[[120 126 135 130 136]
 [134 130 114 129 128]
 [126 124 133 135 138]
 [141 128 122 123 106]
 [129 119 131 126 140]
 [123 125 125 126 129]
 [136 131 120 123 143]
 [113 122 130 130 135]
 [123 130 127 131 127]
 [131 125 123 131 122]
 [114 129 127 128 116]]
|
[[120 135 136]
 [134 114 128]
 [126 133 138]
 [141 122 106]
 [129 131 140]
 [123 125 129]
 [136 120 143]
 [113 130 135]
 [123 127 127]
 [131 123 122]
 [114 127 116]]

[[127 120 137 127 143 127 133 129 128 125 122]
 [130 131 134 117 141 127 150 129 130 127 128]
 [127 121 127 123 155 122 139 129 117 138 141]
 [128 119 120 141 138 138 121 122 127 124 128]
 [125 121 133 117 157 117 143 150 117 132 123]
 [127 120 147 124 121 126 137 136 135 129 127]]
|
[[127 137 143 133 128 122]
 [130 134 141 150 130 128]
 [127 127 155 139 117 141]
 [128 120 138 121 127 128]
 [125 133 157 143 117 123]
 [127 147 121 137 135 127]]

[[137 132 132 132 114]
 [110 116 121 115 146]
 [115 136 111 104 131]
 [143 127 139 145 118]
 [133 144 124 127 123]
 [118 123 121 113 125]
 [142 125 144 150 120]]
|
[[137 132 114]
 [110 121 146]
 [115 111 131]
 [143 139 118]
 [133 124 123]
 [118 121 125]
 [142 144 120]]

[[129 145 126 142 120 128 122 129 131 125 121]
 [118 139 139 107 104 149 128 114 150 102 120]
 [121 132 139 107 111 146 131 118 145 108 126]
 [124 130 119 137 132 120 128 127 126 134 121]
 [126 126 137 114 121 139 130 125 136 118 131]]
|
[[129 126 120 122 131 121]
 [118 139 104 128 150 120]
 [121 139 111 131 145 126]
 [124 119 132 128 126 121]
 [126 137 121 130 136 131]]

[[126 110 131 115]
 [111 136 108 140]
 [113 101 116 109]
 [115 119 115 127]
 [138 142 136 133]]
|
[[126 131]
 [111 108]
 [113 116]
 [115 115]
 [138 136]]

[[119 151 127 138 121 123 140 124]
 [119 145 125 144 117 125 136 123]
 [137 118 131 110 140 134 121 133]]
|
[[119 127 121 140]
 [119 125 117 136]
 [137 131 140 121]]
---
[[123 127 126 124 125 130 120 130]
 [124 128 106 136 132 105 114 130]]
|
[[123 124]
 [127 128]
 [126 106]
 [124 136]
 [125 132]
 [130 105]
 [120 114]
 [130 130]]

[[143 103 111 106 116 131 142 137 112 146 114 119]
 [130 137 139 125 127 134 135 122 125 122 143 121]
 [118 136 154 135 129 128 138 131 132 116 148 136]
 [134 135 131 156 146 116 119 109 107 112 149 143]
 [100 154 129 141 137 143 124 128 133 131 114 137]
 [123 127 133 142 146 121 151 118 149 118 113 116]]
|
[[143 130 118 134 100 123]
 [103 137 136 135 154 127]
 [111 139 154 131 129 133]
 [106 125 135 156 141 142]
 [116 127 129 146 137 146]
 [131 134 128 116 143 121]
 [142 135 138 119 124 151]
 [137 122 131 109 128 118]
 [112 125 132 107 133 149]
 [146 122 116 112 131 118]
 [114 143 148 149 114 113]
 [119 121 136 143 137 116]]

[[104 135 125 135 145 127 144 128]
 [130 126 129 130 129 130 121 128]]
|
[[104 130]
 [135 126]
 [125 129]
 [135 130]
 [145 129]
 [127 130]
 [144 121]
 [128 128]]

[[120 107]
 [128 150]
 [129 110]]
|
[[120 128 129]
 [107 150 110]]

[[123 115 147]
 [117 118 152]
 [125 121 143]
 [117 133 124]
 [111 139 128]
 [131 125 110]
 [121 102 130]
 [132 135 108]]
|
[[123 117 125 117 111 131 121 132]
 [115 118 121 133 139 125 102 135]
 [147 152 143 124 128 110 130 108]]

[[121 148 128 146 136 121 112 120 129 130 134 134]
 [125 110 121 124 129 122 130 105 111 126 133 135]]
|
[[121 125]
 [148 110]
 [128 121]
 [146 124]
 [136 129]
 [121 122]
 [112 130]
 [120 105]
 [129 111]
 [130 126]
 [134 133]
 [134 135]]
